Below is a small trained network, with its code and all its weights. Each question gives an input and a class and asks what happens when units are switched off, that is, made to give their printed mean instead of their output.

import numpy as np


def w(rows, s, z=0):
    codes = np.array(rows[::2]) - 128.0
    scale = np.full(codes.shape[1], s)
    scale[-1] = z or s
    return codes * scale


def norm(h):
    return h / np.sqrt((h * h).mean(-1, keepdims=True) + 1e-5)


def f(y):
    return y / 2 * (1 + np.tanh(0.7978845608 * (y + 0.044715 * y**3)))


def log_softmax(a):
    a = a - a.max(-1, keepdims=True)
    return a - np.log(np.exp(a).sum(-1, keepdims=True))


def net(x, mask):
    res = np.array(x, float).reshape(1, 2) / 4 @ E
    u = 0
    for l in range(3):
        y = f(norm(res) @ A[l][:, :-1].T + A[l][:, -1])
        res = res + np.where(mask[u : u + 4], y, B[l][:, -1]) @ B[l][:, :-1]
        u += 4
    return log_softmax(norm(res)[-1] @ U[:, :-1].T + U[:, -1])


A, B = {}, {}
E = w([
[131,187,252,167,237,161,91,124,209,143],'x0',
[180,137,152,96,178,65,27,129,51,44],'x1',
],0.0032)
A[0] = w([
[175,190,215,169,194,130,99,162,138,79,8],'0.n0',
[175,163,190,166,238,103,71,105,175,75,5],'0.n1',
[162,83,101,93,131,49,22,78,38,46,58],'0.n2',
[61,169,179,197,167,199,158,77,254,219,103],'0.n3',
],0.003,0.0024)
B[0] = w([
[124,106,152,120,107,130,113,98,127,177,160],'0.n0',
[45,139,116,112,67,92,86,82,112,195,176],'0.n1',
[152,141,92,98,143,156,190,188,150,71,195],'0.n2',
[203,117,81,150,143,148,218,213,194,3,254],'0.n3',
],0.005,0.0045)
A[1] = w([
[182,134,122,139,159,131,134,125,133,96,65],'1.n0',
[117,120,142,169,138,190,136,75,143,167,255],'1.n1',
[87,160,191,114,170,113,2,71,116,162,65],'1.n2',
[101,107,84,139,102,142,156,143,133,123,245],'1.n3',
],0.0062,0.00089)
B[1] = w([
[104,129,129,88,103,152,138,129,102,103,176],'1.n0',
[144,125,82,101,149,107,118,176,87,86,149],'1.n1',
[210,213,135,140,88,50,64,187,140,254,253],'1.n2',
[127,129,211,118,169,137,64,87,75,146,237],'1.n3',
],0.0052,0.0037)
A[2] = w([
[93,77,143,120,99,152,114,57,104,192,92],'2.n0',
[86,117,139,178,138,156,168,157,254,94,7],'2.n1',
[129,138,179,152,168,136,122,101,148,96,149],'2.n2',
[89,130,39,142,62,43,110,114,122,170,39],'2.n3',
],0.0054,0.0013)
B[2] = w([
[46,114,121,135,62,117,140,35,149,184,164],'2.n0',
[216,81,231,244,226,214,255,209,151,158,253],'2.n1',
[168,88,65,159,110,181,172,81,31,188,142],'2.n2',
[86,123,198,165,119,189,122,85,163,154,166],'2.n3',
],0.0042,0.0047)
U = w([
[140,118,95,57,138,124,125,152,92,9,150],'0',
[106,114,110,155,167,128,111,101,150,99,4],'1',
[159,174,148,131,127,83,76,154,161,178,192],'2',
[171,103,163,185,180,184,214,161,172,117,170],'3',
[61,86,120,127,79,146,144,37,108,165,170],'4',
],0.013,0.0049)

Each question gives the input, the list of numbers given to net, and the class t.
The units are the neurons (one row each of A and B). Each row of codes is followed by its name. A weight is (code - 128) times the scale printed after its matrix; where a second scale follows, it is the last column's (A, B and U).
mask holds one flag per neuron, layer by layer. A switched-off neuron (its flag False) gives its mean, the last column of its row in B, instead of its output. The means were averaged over made-up inputs and are rounded, as every weight is.
A unit's drop is (log p(t) with every unit on - log p(t) with that unit switched off) / (log p(t) with every unit on - log p(t) with every unit switched off).
The circuit of an input: a set's keep is (log p(t) with only the set's units on - log p(t) with every unit switched off) / (log p(t) with every unit on - log p(t) with every unit switched off). Starting from all 12 units, units are removed one at a time, each time the one whose removal leaves the highest keep (on an exact tie, the one counted first), for as long as the keep stays at least 0.8.
circuit, biggest first: the units of the circuit, biggest drop first
k most important neurons: the k neurons with the biggest drops, biggest first
top k neurons in layer l: the k neurons of layer l with the biggest drops, biggest first
drop of u: that unit's drop, to one decimal
input [0,2], class 0: top neuron in layer 0 : [0.n2]
input [8,1], class 2: circuit, biggest first : [0.n1, 1.n2]
input [5,1], class 2: 3 most important neurons : [0.n1, 0.n2, 1.n2]
input [1,4], class 2: 2 most important neurons : [0.n3, 0.n1]
input [-1,1], class 0: 2 most important neurons : [2.n1, 0.n3]
input [1,7], class 2: top 2 neurons in layer 0 : [0.n3, 0.n1]
input [4,1], class 2: top 2 neurons in layer 0 : [0.n1, 0.n2]
input [-5,-8], class 4: 2 most important neurons : [0.n3, 1.n3]
input [-2,-1], class 4: drop of 0.n3 : 0.7
input [-1,2], class 0: drop of 0.n3 : 0.1
input [-3,-5], class 4: drop of 0.n3 : 0.6
input [3,3], class 2: drop of 1.n2 : 0.1
